Each row is followed by its class number.
[ -9 -54  28   1 -59  -8  10 -21   2  14  -9 -24 -40  20  -7  62   8  18
   2  29   7  -1  24  19 -15  43 -15 -16 -15  16  11   0 -38] -> 12
[  7  36 -13 -27 -25  32  69 -29   1  42   4   6 -44  83 -17 -21 -23  13
  16 -51  -6   9   6  -6   5  28 -12   9 -14  15 -15  21 -29] -> 7
[ 38 -12  21   6 -42   5   4 -11   0  33  27 -29 -16   3 -14  55 -33 -10
 -32   6 -35  14 -22  31  19  46 -16  39  26 -18 -11   6 -22] -> 11
[ 32 -27   3  16 -14  25  28 -22  -2  -4 -10  11  -7  27 -46   0 -14 -11
  -2  19   4  12  14   2  -8 -10 -35  -8 -19 -14  27  -8 -47] -> 9
[-42 -13 -15  21 -47 -18   4 -22 -32  23  35 -10  -5 -45 -18 -36  11 -25
 -20  37  61 -67  28 -36  25  -3 -50  -3 -23  10  24   3  13] -> 4
[ 67  17 -33  -9 -11  30  -3  14   4  42  -1  17 -33  26 -36  38  -8 -17
  40   0  10   8 -17   2  -2  -8 -54  -9 -22 -63   0  55 -24] -> 1
[ 12  37 -24 -31 -19  20 -13  42  11   9 -17  -9 -18  56 -18  23  -3  20
  14 -29 -19  32 -26  31 -18  36  -1 -14  -2   5  -3  27 -21] -> 1
[ 39 -13  -9 -19 -48  -7 -21 -43   8   7  17 -31 -18  28   9  -4  10  -7
  -6 -43 -11  22  32  10 -12  13 -15   6   1  -4 -29  14 -27] -> 8
[ 20  36 -23 -27  31  12  -1   9   3  20  53  34 -55  36  22 -10   1  26
  18  12   2   7  -4 -10  12 -14 -24  30  -2 -25   4  24  -7] -> 9
[-71  32  -8  13  25   9  39 -28   4 -39  61  50   7  49  -5 -61 -37  47
  43  26  21 -40  16  -4  -8 -23  25  65  -8  -6 -17 -10 -17] -> 9
[ 23  -6  15 -44 -38 -17  46 -16 -12   6  25 -16 -38   7  18  -2  11 -12
   2 -23 -39  -6  25  -3  25  22 -26 -33 -12  26 -65  18  -4] -> 7
[-16  27  38   6 -34 -26  44 -18  15   0   4  10  12  47 -12  70   4 -12
   6 -22  29  17  33  30   0  33   4  71  33  19 -56   4 -26] -> 0
[ 22 -25   0  -5  -8  15  41   5 -22  26 -13  -8  17 -13 -18  17 -19 -21
 -19  -7 -48  24  -6   4  27   5  -9 -48   3   3 -18 -17  -8] -> 3
[ 19  56   4 -19 -38   3  30 -46  26  -4  41  18  -4  82 -10  24 -32  17
  19  -8  36  11   7 -12  13  -6 -33  75   8   2 -45  41 -33] -> 0
[  2  11  24  25  -9   6 -17 -34 -13 -36   6  11  21  -9  -6 -16  11 -16
 -17  22   7 -23  36  16  -9 -12   3  -4   7  16  25 -10  47] -> 9
[ 50  30  15 -28   8  22  -7  20   9  21  18  -2 -40  54  19  48   0  29
  23   8 -19  58   4  32   6  30 -25 -26   5 -12  -9  23 -31] -> 5
[ 30   5 -29 -20 -32  10  -5 -28  10  17  46 -10 -26  19 -13  12 -24   3
  -3 -22   3   4 -32 -31  17   5 -38  52  11  -5  -4  31 -36] -> 0
[  28    0 -114  -44   30   -1   -7   54  -18   12   -7  -20   -9  -27
   28  -19   33    2   44  -16   23    3  -13    3   19   31  -23  -33
   -6  -16   18   24   10] -> 11
[  59    3   49  -12  -24   32   38 -105  -17   -5   16  -15  -61  -10
   22   -3  -41   13   51  -14  -38   -3    3  -20    8  -13   -3    5
   16    5   -9   -9    6] -> 3
[ 22 -23  17  -9 -28   2  64 -73  11 -31  -8 -11 -24 -29   7   1   4 -24
  58 -26  38 -27  34 -50   8 -25 -26 -67   0  26 -39   2 -22] -> 2
[ 44 -13  21 -27 -32  -3  12  20  18  26 -28 -19 -27  35   4  85  12   5
 -11 -25  -5  29   6  14  -9  39 -25 -37 -17  15 -19  21 -22] -> 0
[ 39 -28  29 -16 -53  30  34 -64 -34  32  20 -27 -34  53 -24 -33 -28   8
   5 -38 -38   6  34   3 -27  13 -39  -2  -8  14  11 -21 -23] -> 1
[-31 -16  13  -2 -19   8  29 -56 -20  27  72 -37  -6 -20  24  33  -7 -11
  -6 -23 -23  15  32   9   7  36 -45  19  46  27 -23 -25  -7] -> 7
[ 25  51  -9  -2 -36  17 -11 -30   2  -8  20  23 -30 112  -1  10  -5  48
  21 -35  -4  13 -11  23  -3   6 -10  61  22  13   4  38 -24] -> 4
[-18  -8  -3   4 -21  -4  14 -18  -2 -21 -41  10  49  33  -4  76  11  29
 -21  62  35  36   0  -3   3 -20 -20   9 -19  39  51  -6  -1] -> 3
[-23   0  19   7 -29   6  41 -41 -11  -2 -46   0   1  57 -18 -36 -23  -1
 -13   7  19 -11  35  13  -6  11  16  20  -5   5 -14 -22  -6] -> 12
[ 43 -36 -29 -21 -39   1  19  -8  -9 -11   2 -20 -35  78 -10  18  14  15
  10 -32 -27  20  29  21   9  25 -33 -22 -15  17   1  27  -9] -> 4
[  4  21 -65  -9  22  35  -2  35  -5   0   9  16  14   6  -6  32  18  -5
  38  12  12  10   2   3  10   4 -19 -12  -8 -43  11  40  29] -> 3
[ 15   9 -55 -35 -42  41  -9 -20   0  35  -3 -32 -23  74  -5  -8  28   6
 -24 -43  10  33  17   8 -10  21 -37  41 -17  -6   1  30 -19] -> 7
[-11  17  63  14 -35   3  15   6 -23  26  41  -1  22 -23 -30 -21 -19 -22
 -36  36 -29   1   3   7   6  -6 -15  26  -5   3 -16 -22 -17] -> 7
[-40 -17  29  34 -52  -6 -44  -1  10 -12  40 -45  18 -53  -6  60  31 -10
   8  10  33  -2  21  -5 -25   3 -34  10  10  16  25  -7  -7] -> 4
[  8  25  23   7 -41   9  32 -26  -8  16  63   6 -15  23 -10  -5 -19  13
  39  22  14   2  30 -13  -4  -8 -18 -15  -8  28  10  14 -26] -> 8
[ 14 -28 -20 -18 -40  15  41  -4  18 -11  34   0 -21  77 -45 -17  -6 -18
 -23 -10  -5  15  53  21  14  47 -11  38 -10 -23 -35  44 -33] -> 11
[ -3   2 -12  13 -44   5  -5 -63 -11 -46  -4 -25  25   4  -3  -1  11 -25
  -5  19  35 -41  14  -7   8 -14 -10  50  10 -10  -9   5  42] -> 2
[ -4  13 -14   8  27 -32  17  14  23 -11   8  10  25   6  -2  46  26 -37
   7   7  23  37  51  40  49   0  35  29  22  -7 -60  21  25] -> 5
[ 26 -36  -9 -11 -59 -18  40 -33  -5  35  19  -6 -20  35   5  86  11  15
 -13   2  18  -3 -13 -32  15   9 -35  38   9  25  20  13 -40] -> 6
[ -5 -35  58  16 -24 -25  -5 -10   7 -56 -36 -10  46 -32 -20  24   4 -28
 -39  56  10   4  27  31   1   5  -4 -40  -2  21 -16 -27 -14] -> 2
[-39 -25  -8  31 -12   9  -3 -32 -25 -12  48 -24  49  -8  -3 -13  -8 -15
 -50  24  -7 -22  33  20  15 -30  26  48  14   3 -32  -4  54] -> 10
[-32  24 -48 -20  21  -3 -41  30  -7 -53  40  27  25 -29  17 -75  32  21
   0  50  51  -8   8 -24   4 -12  -7   2   1  29  51  21   5] -> 11
[-38  11 -20  -2  29  23  -6  46 -16  24  43 -17   6 -39  25 -10 -20  35
 -16 -11 -33  19 -52  -6   9  31  27 -28  45  54  46 -27  -3] -> 11
[ 19  -8  14   1 -59  -5  61 -67 -11 -20  25   8  -7  86 -35 -11   0  -7
  13  -4   8  -5  54  -2  19  10 -16  39  -6  13 -21  17 -25] -> 5
[ -9  41  19  -3 -30   6  -4  20  23   1  33  -2  -6  73 -16  32  -5  -1
 -17 -15  -2  42  28  48   8  36 -24  26  27  -4 -51  28 -31] -> 4
[-56   2  21  15  15  18  17 -37 -12 -18  18 -15  -6 -34  16 -45 -16  15
  24  -8  27 -41  28 -24 -20   4  43  10   1  37  27 -29  48] -> 0
[  7 -39   3   0 -63 -23  47 -73  -7  10  21 -40   1  13   0  60 -15   9
   0 -13  15 -34   3 -41   7  16  -9  34  -1  46  49 -13  27] -> 6
[ 23 -20   9  -4  -7   9  34  13  -1  45  25  30 -57  35 -31 -18 -11   0
  21   5 -13   0  21   0   8   4   5   3 -19 -30  -6  20 -36] -> 12
[ 31  20 -35 -63 -45 -35  29 -58  -4 -27  20 -33 -37  69  21  -6 -12  18
   6 -27 -17   9  18  27  30  52 -41  24  18  37 -46   4 -12] -> 9
[ -5 -23 -41   5  30   1  21 -29 -60  22 -19 -31  15 -48  18 -26 -23  15
 -15  24  10 -16 -28 -23  15 -10 -11 -48   2  58  93 -47  46] -> 10
[-12 -15  23   5 -43  10  47  19  25  32  27  16 -28  57 -44  43   8 -11
 -10   3   9  34  29 -18  10   2  -4   5   0  21  -2  28 -44] -> 12
[ 33  -3  -2 -15 -41   9  29 -51  25  14   5 -18 -37  85  -8  45   9  -3
 -10 -93 -19  18  16 -19 -16  22 -21  31  11  13  10   9   0] -> 9
[ 42  21 -35 -14  20  31 -22  -6 -14  24  -6  15 -44 -53   5 -50  18 -14
  25  -8  15  -3 -17 -19   9 -18 -17 -32  -8  -8  25  27 -14] -> 7
[ 52 -50  19 -12 -65   1  19 -24  -5  17 -14 -57 -43   6   1  71  -2   3
 -15 -15 -36  12  -8  17   0  62 -15 -15   3  24  19   2 -13] -> 11
[  7  16   5  -3 -22   7 -15  18  10   7  11  -5 -35 -57   9  26  13 -15
  33  23  18  -7 -26 -40  10 -20 -16 -26  12  -7  -9  25 -20] -> 12
[-14 -21  32  37 -33  19  62 -37 -25 -22 -34  -4  31  51 -30  15  -5 -15
 -34  18  14   1  47  17 -11  25  14  24  11  33  40 -21  26] -> 11
[ -6   0 -29  26 -17  39  37 -31 -34  30 -14  16 -15  41 -22  50  -3  -1
   5  26  31 -14  -8 -15   3 -14 -28  21   3   4  53  21  22] -> 1
[ 20   0 -29 -37 -11   5  36  32   4   3  24 -21  15  67  -4  66  -6   8
  -6 -15 -12  59   7   1  13  35 -57 -14  10  29  -2  16 -15] -> 0
[ 20  28  55 -22 -49  53  69  14  -5  31  33 -22 -41  74 -10  11 -37  22
  13   6 -27  23  20  18  -4  36  10  -2   7   8 -38   4 -39] -> 6
[-33  -7  18  20 -13 -29  27  10  19 -30  32 -19  29 -33   1  50   1 -15
  22  -2   5  -6  11 -38  22 -42  -2 -13  -2  29 -24   1  32] -> 4
[  6 -67  42  22 -28 -10  55 -80 -68 -41 -46 -28  20  -7  -7 -65 -22 -13
 -35  28 -13  -8  52   1  14 -17 -27 -45   3  68  26 -74   6] -> 4
[-46  50 -51 -10   1  22  24   7 -16 -12  66  20 -27  15  -8 -69  11 -20
 -12   5  22 -30  23 -18  39  13   3  17  28  25  -4  29  36] -> 9
[-10  18 -11 -14 -26  10  11 -11 -23  25  56 -27  -5  32  27  14   5  12
  26  -5 -10  21  25  13   8   1 -15  47  39   7 -28  -7   9] -> 12
[ 20   1 -33 -32 -52  -9  49 -33  12   6  28  -5 -25  77 -23  17   3  12
  18 -36  31   8  27 -23  13  23 -27  33 -14  44   6  37 -19] -> 0
[ -3   3 -75 -23 -16  42  31  29 -74   5 -40  -6   1  16  32 -60  32  29
  17  40  35 -60  -3 -12   6  -8   3 -51 -29   9  11  10  24] -> 6
[-31 -18   5  41 -37   1  -5 -62 -26 -24 -11  -3  12  -7 -14 -15  -8 -23
 -44  16  32 -39   1 -22   6  -8 -41  37  22  -4  14 -13  -8] -> 4
[ 65 -23 -14 -27 -59 -58  57 -22  -7  -5  30  12  -7  62 -37  17   9  -2
  52 -24 -17   9  13 -34  18 -10 -34  27 -16  34  34  16 -16] -> 12
[ 42 -14  38  -5 -26   3  53 -28 -11  42  23  15 -27  34 -18  23 -33   2
   1   4 -43  -1   2   8  10   5 -33   1 -27 -14 -22   8 -30] -> 7
[ 68  15 -39 -42 -17   5  18 -27   2  -6  11  -3 -35  57  -7 -37  -4  -2
  20 -38 -17   8  18   5  16  -1 -29  -7 -13  -7 -23  23  -9] -> 9
[ 14  26 -22   2  27  40  -8 -27 -11   2 -12  30 -31  -9 -10 -63  18   4
  33 -20  30   3   0 -27 -22 -12   0  -6  -6  18  88   9  -3] -> 7
[  2   8  27  12   4   3  51 -41  -9  -9  -1   2  -2  21  26  28 -43  38
  13 -22 -34   2 -36  -7   6   8  35  18  39  48  17 -26   7] -> 11
[-14 -10  -7  16 -56  -5  -2 -89 -20 -11 -33 -55  30 -43  -5 -13  12 -34
 -29  18  69 -23  31 -32  19  -2 -27 -15   1  48  37 -24  26] -> 5
[ 81  20  -9 -40 -30  28  15 -32 -17   1  -7 -17 -15  41  35  17 -34  35
  23 -19 -34   8 -41   2   6   7 -34 -38  25   3 -32  10 -38] -> 6
[  7  61 -34 -23  11  22  -2  34   1  24  29  27 -41  74 -14 -56   6  20
  26 -13  35  20  32  18   8  17 -21   5 -11  -7  18  39 -11] -> 4
[-11   6   4  11 -38 -13  17 -33  -9  14 -47 -27   9   7 -20  64   4 -23
  -7 -24  18  19  -2  24  -9  32  -6  31  34  31  12 -21  -5] -> 1
[  3   5   9  -1 -62  13  56  -9 -10  -3 -21 -56 -31   4 -12  25 -13  -6
  33   6   0  -6  11 -10  -2  38  12 -73 -23  55  23   5  17] -> 8
[ -3 -20 -29 -17 -11  -3  46  12  -5  22  36  -7 -12  22  -4   9 -25  29
  10  17  -3   8  -3   8  23  30  -9   5  -8  17   1   5 -34] -> 11
[ 23  16 -18 -24 -23  46  -8  -5 -13  53   4 -11 -21  19 -32 -51 -14 -16
 -32   3   5  23  13   5  10  17 -30  17 -16 -42   3   8 -26] -> 3
[-70   8 -28  24   4  50  87  -3 -34 -36 -28  29  36 102 -22 -22 -26  34
   4  26  28 -19   9   5 -18  26  33  31  16  21  36 -17 -10] -> 6
